Below are the code and all the weights of a small trained network. Each question names an input and a target symbol and asks about switching units off, where a switched-off unit gives its printed mean instead of its output.

import numpy as np


def w(rows, s, z=0):
    codes = np.array(rows[::2]) - 128.0
    scale = np.full(codes.shape[1], s)
    scale[-1] = z or s
    return codes * scale


def f(y):
    return y / 2 * (1 + np.tanh(0.7978845608 * (y + 0.044715 * y**3)))


def softmax(a):
    e = np.exp(a - a.max(-1, keepdims=True))
    return e / e.sum(-1, keepdims=True)


def log_softmax(a):
    a = a - a.max(-1, keepdims=True)
    return a - np.log(np.exp(a).sum(-1, keepdims=True))


def net(x, mask):
    ids = ['αβγηλμπφω'.index(c) for c in x.split()]
    T = len(ids)
    res = E[ids] + P[:T]
    u = 0
    for l in range(2):
        q, k, v = (res @ M[l].T for M in (Q, K, V))
        z = softmax(np.where(np.tri(T) > 0, q @ k.T / 4**0.5, -1e9)) @ v
        res = res + np.where(mask[u], z, O[l][:, -1]) @ O[l][:, :-1]
        u += 1
        y = f(res @ A[l][:, :-1].T + A[l][:, -1])
        res = res + np.where(mask[u : u + 12], y, B[l][:, -1]) @ B[l][:, :-1]
        u += 12
    return log_softmax(res[-1] @ U[:, :-1].T + U[:, -1])


Q, K, V, O, A, B = {}, {}, {}, {}, {}, {}
E = w([
[173,111,143,128,81,67,172,143,56,100,217,114],'α',
[129,117,60,170,197,110,198,95,3,106,133,89],'β',
[93,128,126,175,169,213,53,75,78,108,114,197],'γ',
[65,91,97,38,134,118,137,100,57,97,207,121],'η',
[159,100,197,27,97,68,70,73,46,92,55,71],'λ',
[160,65,79,121,61,50,165,100,105,129,61,161],'μ',
[165,104,132,84,234,114,150,205,87,216,168,65],'π',
[108,175,139,126,56,160,161,175,180,97,193,124],'φ',
[113,91,79,119,7,172,63,145,117,178,114,59],'ω',
],0.019)
P = w([
[221,186,254,129,114,64,108,4,157,131,140,184],'0',
[129,142,187,132,129,103,166,21,134,124,104,87],'1',
[142,135,179,119,141,93,163,39,144,54,80,98],'2',
[94,110,135,133,172,131,212,55,120,129,92,89],'3',
[125,121,135,131,170,152,218,89,127,95,95,103],'4',
[113,120,138,130,157,154,215,117,127,89,103,104],'5',
[119,132,129,121,171,140,177,140,127,82,119,121],'6',
[128,135,130,114,162,149,180,153,125,59,118,126],'7',
[114,139,128,109,166,136,141,170,127,65,134,135],'8',
[110,126,113,104,167,143,144,171,118,76,140,117],'9',
[100,127,119,95,167,128,105,180,120,74,148,118],'10',
[102,105,121,103,140,142,111,200,102,61,146,134],'11',
[81,112,123,68,153,96,46,204,116,78,165,128],'12',
],0.0083)
Q[0] = w([
[121,129,57,100,228,164,59,47,208,102,70,94],'0.h0',
[147,73,82,158,87,48,73,3,150,235,137,209],'0.h0',
[154,89,102,65,163,65,207,105,45,142,164,185],'0.h0',
[101,77,50,36,112,140,225,83,179,86,110,107],'0.h0',
],0.0039)
K[0] = w([
[28,175,54,134,219,99,91,145,191,60,45,121],'0.h0',
[172,97,146,123,83,48,91,82,87,165,105,171],'0.h0',
[167,46,145,149,167,74,154,89,24,92,133,130],'0.h0',
[49,4,105,222,184,105,117,77,215,79,96,79],'0.h0',
],0.0043)
V[0] = w([
[128,202,141,122,187,6,139,49,177,94,133,125],'0.h0',
[139,119,185,164,112,132,189,164,161,45,194,98],'0.h0',
[155,83,130,172,189,56,162,55,81,152,160,123],'0.h0',
[64,217,140,183,254,157,110,112,136,71,91,211],'0.h0',
],0.0058)
O[0] = w([
[230,177,171,77,131,224,254,147,132,246,112,62,108],'0.h0',
[148,192,102,103,138,140,3,124,32,125,55,192,94],'0.h0',
[137,178,187,69,79,174,98,96,183,56,120,101,254],'0.h0',
[139,80,212,174,95,109,76,184,125,61,85,134,192],'0.h0',
],0.0084,0.0037)
A[0] = w([
[83,186,90,112,71,140,144,140,60,169,135,78,166],'0.n0',
[104,98,53,75,181,122,89,95,170,82,191,97,142],'0.n1',
[186,88,143,157,82,189,82,229,198,220,14,104,19],'0.n2',
[110,69,126,169,157,154,96,171,135,86,73,90,208],'0.n3',
[146,163,162,187,23,118,176,110,164,138,173,138,181],'0.n4',
[39,144,161,91,161,159,163,77,129,120,204,147,160],'0.n5',
[176,93,147,173,65,1,188,124,124,125,96,140,163],'0.n6',
[62,144,190,175,133,122,184,127,143,142,108,88,129],'0.n7',
[137,135,136,224,171,85,171,29,91,156,127,157,145],'0.n8',
[135,149,125,136,58,167,61,55,115,146,76,168,95],'0.n9',
[155,153,139,126,165,52,181,188,93,136,157,135,90],'0.n10',
[136,25,72,233,144,160,70,160,159,150,100,169,6],'0.n11',
],0.0075,0.0022)
B[0] = w([
[154,215,184,146,139,117,177,107,168,122,120,103,209],'0.n0',
[157,186,150,134,157,161,143,156,87,120,139,136,192],'0.n1',
[98,59,110,147,168,24,58,108,185,152,130,31,147],'0.n2',
[110,198,93,130,79,213,161,151,118,201,148,134,254],'0.n3',
[120,108,90,114,149,87,131,150,162,53,166,133,169],'0.n4',
[218,65,148,113,122,154,86,143,160,62,114,158,194],'0.n5',
[109,1,103,77,140,70,177,82,87,158,128,119,160],'0.n6',
[111,193,135,139,130,157,101,179,138,112,125,181,144],'0.n7',
[166,59,149,191,178,39,137,138,99,102,89,110,172],'0.n8',
[113,86,134,110,153,141,146,82,185,79,129,77,229],'0.n9',
[211,139,110,176,188,137,104,137,156,160,99,115,151],'0.n10',
[91,183,68,128,189,191,143,134,118,116,149,159,227],'0.n11',
],0.0091,0.0065)
Q[1] = w([
[179,77,99,145,43,110,88,126,120,232,36,190],'1.h0',
[146,41,25,171,141,130,66,48,138,165,89,69],'1.h0',
[109,102,79,75,186,250,58,3,150,54,101,228],'1.h0',
[220,101,165,150,134,68,41,121,50,96,32,95],'1.h0',
],0.0048)
K[1] = w([
[118,75,154,93,195,37,167,50,133,141,81,123],'1.h0',
[130,131,154,184,148,86,187,175,202,104,228,164],'1.h0',
[39,105,148,95,86,90,116,240,3,156,149,102],'1.h0',
[98,149,244,72,103,139,140,76,236,146,126,112],'1.h0',
],0.0054)
V[1] = w([
[71,92,94,156,176,95,213,32,85,92,65,14],'1.h0',
[115,101,107,76,164,253,142,94,150,141,65,222],'1.h0',
[173,204,168,185,177,104,155,94,192,95,129,184],'1.h0',
[156,70,141,146,206,189,162,154,15,65,192,158],'1.h0',
],0.0049)
O[1] = w([
[89,115,107,127,55,100,64,136,71,159,131,74,223],'1.h0',
[131,144,88,163,47,87,121,47,128,120,128,161,249],'1.h0',
[145,2,141,150,58,105,139,133,155,31,36,207,237],'1.h0',
[203,136,140,48,152,158,121,164,98,163,166,150,254],'1.h0',
],0.0097,0.0049)
A[1] = w([
[85,94,63,107,133,61,129,131,197,136,106,87,172],'1.n0',
[167,113,138,134,148,128,108,162,109,229,66,103,134],'1.n1',
[117,2,116,81,146,69,92,120,212,62,154,110,99],'1.n2',
[115,134,133,148,134,82,94,106,225,144,118,95,4],'1.n3',
[157,75,118,148,160,57,203,177,121,151,130,120,174],'1.n4',
[108,129,100,133,116,127,167,163,188,105,187,123,143],'1.n5',
[167,127,197,150,167,132,84,121,156,124,109,165,159],'1.n6',
[96,114,88,154,102,144,127,130,116,113,129,86,122],'1.n7',
[86,105,106,128,128,171,102,90,158,140,126,104,130],'1.n8',
[121,148,120,105,100,79,97,133,162,88,104,154,182],'1.n9',
[114,124,135,138,97,124,152,131,189,100,153,94,156],'1.n10',
[82,191,172,186,115,168,83,113,99,145,111,129,135],'1.n11',
],0.0099,0.0033)
B[1] = w([
[139,95,71,144,74,191,171,179,89,93,137,71,195],'1.n0',
[141,245,128,140,170,107,92,99,174,85,93,76,141],'1.n1',
[122,217,186,178,142,169,135,65,189,143,160,213,255],'1.n2',
[63,210,223,16,194,33,199,151,151,60,200,144,142],'1.n3',
[221,80,162,79,142,104,104,99,241,92,124,183,187],'1.n4',
[124,106,182,72,218,84,53,163,106,151,60,253,157],'1.n5',
[176,159,47,139,111,107,166,140,47,118,75,45,190],'1.n6',
[88,190,154,168,181,122,98,161,85,81,186,127,193],'1.n7',
[151,74,237,190,158,59,42,144,141,99,104,119,206],'1.n8',
[70,53,122,144,138,127,159,203,42,169,106,127,177],'1.n9',
[178,70,77,109,211,75,93,114,78,134,115,218,177],'1.n10',
[92,103,92,69,116,85,179,155,110,175,162,86,219],'1.n11',
],0.0066,0.0099)
U = w([
[134,112,150,116,173,100,66,101,158,66,137,134,214],'α',
[159,3,34,128,118,119,115,230,59,88,114,31,156],'β',
[133,195,14,227,38,165,53,114,100,101,130,105,229],'γ',
[84,237,79,132,107,216,192,158,137,109,189,109,36],'η',
[93,121,139,126,160,129,138,100,89,212,129,102,173],'λ',
[101,73,66,144,128,157,157,147,185,153,167,98,114],'μ',
[125,160,73,146,140,164,118,174,197,132,116,87,1],'π',
[85,105,76,118,182,137,171,195,129,153,80,150,63],'φ',
[62,173,105,174,172,86,175,166,138,80,201,82,68],'ω',
],0.0061,0.0013)

Each question gives the input, a string of symbols that net reads in full, and the target symbol t.
The units are the heads (4 rows each of Q, K, V and O) and the neurons (one row each of A and B). Each row of codes is followed by its name. A weight is (code - 128) times the scale printed after its matrix; where a second scale follows, it is the last column's (O, A, B and U).
mask holds one flag per unit, layer by layer, with each layer's heads first. A switched-off unit (its flag False) gives its mean, the last column of its rows in O or B, instead of its output. The means were averaged over made-up inputs and are rounded, as every weight is.
A unit's drop is (log p(t) with every unit on - log p(t) with that unit switched off) / (log p(t) with every unit on - log p(t) with every unit switched off).
The circuit of an input: a set's keep is (log p(t) with only the set's units on - log p(t) with every unit switched off) / (log p(t) with every unit on - log p(t) with every unit switched off). Starting from the 12 units with the biggest drops (on a tie, the unit counted first), units are removed one at a time, each time the one whose removal leaves the highest keep (on an exact tie, the one counted first), for as long as the keep stays at least 0.8.
circuit, biggest first: the units of the circuit, biggest drop first
unit that matters most: the unit with the biggest drop
k most important neurons: the k neurons with the biggest drops, biggest first
top k neurons in layer l: the k neurons of layer l with the biggest drops, biggest first
input γ γ β η, target η: 3 most important neurons => [1.n8, 1.n2, 0.n9]
input λ γ γ γ ω γ, target ω: 2 most important neurons => [0.n5, 1.n11]
input γ φ π, target α: top neuron in layer 0 => [0.n3]
input γ π β γ μ μ φ β η γ ω, target ω: circuit, biggest first => [0.n2, 1.n3]
input β γ ω γ γ μ, target μ: circuit, biggest first => [1.n2, 1.n0, 0.n6]
input φ β λ ω α, target α: 3 most important neurons => [0.n4, 0.n3, 0.n6]
input β γ γ γ γ ω γ ω η ω ω β γ, target ω: circuit, biggest first => [0.h0, 1.h0]
input φ γ γ α γ γ φ λ π μ, target α: top 3 neurons in layer 1 => [1.n2, 1.n4, 1.n11]
input ω γ γ π, target π: 3 most important neurons => [1.n1, 0.n10, 1.n8]
input β γ γ β ω, target ω: circuit, biggest first => [0.n2, 1.n3, 1.n7]
input γ γ γ α ω, target α: 2 most important neurons => [0.n2, 1.n2]
input ω ω γ μ β, target α: top 2 neurons in layer 1 => [1.n4, 1.n0]
input φ π ω ω γ γ ω β, target α: circuit, biggest first => [1.n4, 0.n8]
input λ γ β γ ω η ω γ λ γ, target η: unit that matters most => 1.h0
input γ η η ω β ω γ, target β: 3 most important neurons => [1.n2, 0.n0, 1.n11]
input β γ ω β ω ω λ μ, target μ: 4 most important neurons => [1.n2, 1.n0, 0.n6, 1.n4]
input μ γ ω φ γ φ, target β: top 3 neurons in layer 0 => [0.n9, 0.n11, 0.n3]
input α μ φ γ γ ω β γ γ φ, target β: 4 most important neurons => [1.n2, 1.n9, 0.n9, 0.n11]
input γ π γ ω γ γ γ β φ, target α: 2 most important neurons => [1.n5, 0.n4]
input γ γ φ β λ μ β γ γ γ β, target γ: most important neuron => [0.n3]
input λ β η, target η: top 2 neurons in layer 0 => [0.n1, 0.n9]
input α β γ α γ β β ω ω β α, target γ: 2 most important neurons => [0.n9, 1.n11]
input γ ω φ α η β φ γ π, target π: 2 most important neurons => [1.n1, 0.n10]
input α λ λ, target β: 2 most important neurons => [1.n2, 0.n3]
input ω η γ φ β γ, target β: top 2 neurons in layer 0 => [0.n3, 0.n9]
input ω ω φ, target α: top 2 neurons in layer 1 => [1.n5, 1.n2]
input γ γ ω φ, target φ: top 3 neurons in layer 1 => [1.n9, 1.n5, 1.n8]
input μ ω γ η γ μ ω ω λ α γ π, target α: top 2 neurons in layer 0 => [0.n11, 0.n3]
input π α μ ω, target α: most important neuron => [1.n10]
input γ γ γ η γ, target η: top 3 neurons in layer 0 => [0.n9, 0.n3, 0.n11]
